Here is a tiny trained network, its code and every weight. The questions are about switching its units off for an input and a target symbol, where a switched-off unit gives its printed mean instead of its output.

import numpy as np


def w(rows, s, z=0):
    codes = np.array(rows[::2]) - 128.0
    scale = np.full(codes.shape[1], s)
    scale[-1] = z or s
    return codes * scale


def norm(h):
    return h / np.sqrt((h * h).mean(-1, keepdims=True) + 1e-5)


def f(y):
    return y / 2 * (1 + np.tanh(0.7978845608 * (y + 0.044715 * y**3)))


def softmax(a):
    e = np.exp(a - a.max(-1, keepdims=True))
    return e / e.sum(-1, keepdims=True)


def log_softmax(a):
    a = a - a.max(-1, keepdims=True)
    return a - np.log(np.exp(a).sum(-1, keepdims=True))


def net(x, mask):
    ids = ['ΓΔΞΠαβεζηθλμστ'.index(c) for c in x.split()]
    T = len(ids)
    res = E[ids] + P[:T]
    r = norm(res)
    for j in range(3):
        rows = slice(3 * j, 3 * j + 3)
        q, k, v = (r @ M[0][rows].T for M in (Q, K, V))
        z = softmax(np.where(np.tri(T) > 0, q @ k.T / 3**0.5, -1e9)) @ v
        o = O[0][rows]
        res = res + np.where(mask[j], z, o[:, -1]) @ o[:, :-1]
    y = f(norm(res) @ A[0][:, :-1].T + A[0][:, -1])
    res = res + np.where(mask[3:11], y, B[0][:, -1]) @ B[0][:, :-1]
    return log_softmax(norm(res)[-1] @ U[:, :-1].T + U[:, -1])


Q, K, V, O, A, B = {}, {}, {}, {}, {}, {}
E = w([
[98,164,54,183],'Γ',
[148,105,150,122],'Δ',
[38,175,156,142],'Ξ',
[210,108,163,210],'Π',
[132,134,149,111],'α',
[176,96,190,109],'β',
[82,114,75,73],'ε',
[156,165,51,165],'ζ',
[156,164,182,87],'η',
[130,172,150,73],'θ',
[176,93,119,118],'λ',
[148,156,102,65],'μ',
[174,245,121,167],'σ',
[186,112,152,190],'τ',
],0.011)
P = w([
[183,150,222,139],'0',
[181,133,235,142],'1',
[175,114,235,159],'2',
[175,100,241,164],'3',
[171,97,252,172],'4',
[164,87,250,183],'5',
[163,94,245,187],'6',
],0.0021)
Q[0] = w([
[127,150,93,136],'h0',
[149,122,113,101],'h0',
[115,181,4,142],'h0',
[168,131,177,163],'h1',
[155,188,96,239],'h1',
[207,89,52,128],'h1',
[159,197,85,102],'h2',
[107,175,211,134],'h2',
[117,231,169,211],'h2',
],0.025)
K[0] = w([
[141,158,113,115],'h0',
[150,137,126,97],'h0',
[215,190,87,145],'h0',
[148,150,207,155],'h1',
[121,210,115,252],'h1',
[239,105,72,160],'h1',
[123,224,63,117],'h2',
[123,178,217,138],'h2',
[111,247,151,221],'h2',
],0.022)
V[0] = w([
[125,145,183,176],'h0',
[189,164,180,161],'h0',
[228,158,126,102],'h0',
[212,81,54,165],'h1',
[42,61,196,57],'h1',
[196,140,42,57],'h1',
[92,225,126,51],'h2',
[152,224,114,213],'h2',
[127,107,95,254],'h2',
],0.0068)
O[0] = w([
[183,157,128,113,165],'h0',
[181,181,115,157,241],'h0',
[141,178,98,209,252],'h0',
[148,95,212,193,111],'h1',
[145,184,3,143,128],'h1',
[203,94,190,137,142],'h1',
[72,174,97,27,130],'h2',
[128,122,23,104,125],'h2',
[199,133,78,149,23],'h2',
],0.0067,0.0032)
A[0] = w([
[157,47,157,108,159],'n0',
[125,184,62,135,167],'n1',
[106,157,109,63,200],'n2',
[119,90,23,151,127],'n3',
[134,172,172,91,124],'n4',
[1,8,148,98,4],'n5',
[127,98,77,229,125],'n6',
[206,122,150,164,134],'n7',
],0.0098,0.0024)
B[0] = w([
[101,72,75,82,169],'n0',
[89,59,148,98,169],'n1',
[160,60,123,191,189],'n2',
[145,154,171,201,121],'n3',
[116,153,179,175,174],'n4',
[124,5,122,229,157],'n5',
[37,144,131,179,172],'n6',
[129,139,73,68,254],'n7',
],0.012,0.0059)
U = w([
[30,162,130,247,71],'Γ',
[136,143,96,241,60],'Δ',
[155,135,115,233,58],'Ξ',
[136,49,127,13,53],'Π',
[3,119,60,122,73],'α',
[27,160,178,55,146],'β',
[113,123,122,141,2],'ε',
[83,8,169,172,196],'ζ',
[111,124,98,134,100],'η',
[67,203,66,172,109],'θ',
[167,99,30,125,246],'λ',
[229,80,155,182,48],'μ',
[199,197,133,80,187],'σ',
[124,165,248,197,135],'τ',
],0.015,0.0047)

Each question gives the input, a string of symbols that net reads in full, and the target symbol t.
The units are the heads (3 rows each of Q, K, V and O) and the neurons (one row each of A and B). Each row of codes is followed by its name. A weight is (code - 128) times the scale printed after its matrix; where a second scale follows, it is the last column's (O, A, B and U).
mask holds one flag per unit, heads first, then neurons. A switched-off unit (its flag False) gives its mean, the last column of its rows in O or B, instead of its output. The means were averaged over made-up inputs and are rounded, as every weight is.
A unit's drop is (log p(t) with every unit on - log p(t) with that unit switched off) / (log p(t) with every unit on - log p(t) with every unit switched off).
The circuit of an input: a set's keep is (log p(t) with only the set's units on - log p(t) with every unit switched off) / (log p(t) with every unit on - log p(t) with every unit switched off). Starting from all 11 units, units are removed one at a time, each time the one whose removal leaves the highest keep (on an exact tie, the one counted first), for as long as the keep stays at least 0.8.
circuit, biggest first: the units of the circuit, biggest drop first
unit that matters most: the unit with the biggest drop
k most important neurons: the k neurons with the biggest drops, biggest first
which heads matter: for each layer, one digit per head in row order, 1 if its drop is at least 0.15 and else 0, layers parted by /
drop of u: that unit's drop, to one decimal
input ε ζ μ ζ Ξ λ, target Π: 2 most important neurons	(n0, n2)
input θ θ Δ ε μ σ θ, target λ: circuit, biggest first	(h2)
input θ η Ξ θ ζ η, target Π: which heads matter	111
input λ β Ξ, target α: 3 most important neurons	(n1, n2, n7)
input θ σ ζ η, target λ: which heads matter	011
input σ β ζ Π, target λ: which heads matter	011
input β β Ξ β Γ τ, target Π: which heads matter	100
input λ θ θ Ξ ζ σ, target σ: 3 most important neurons	(n6, n0, n1)
input ζ θ β ε θ η θ, target ζ: circuit, biggest first	(h0, n5)
input β β Ξ θ, target Π: which heads matter	111
input σ β ε η ε θ, target ζ: 2 most important neurons	(n2, n7)
input Δ θ θ η Δ, target θ: 2 most important neurons	(n6, n2)
input ζ θ η, target τ: 4 most important neurons	(n7, n2, n4, n0)
input β λ μ η, target τ: unit that matters most	h2
input ε Ξ Δ, target Π: drop of h0	2.2
input ζ θ Ξ β θ, target Π: drop of n1	0.1
input σ θ β Ξ Ξ λ, target Π: drop of n0	0.4
input β Δ Δ, target θ: drop of n0	0.0
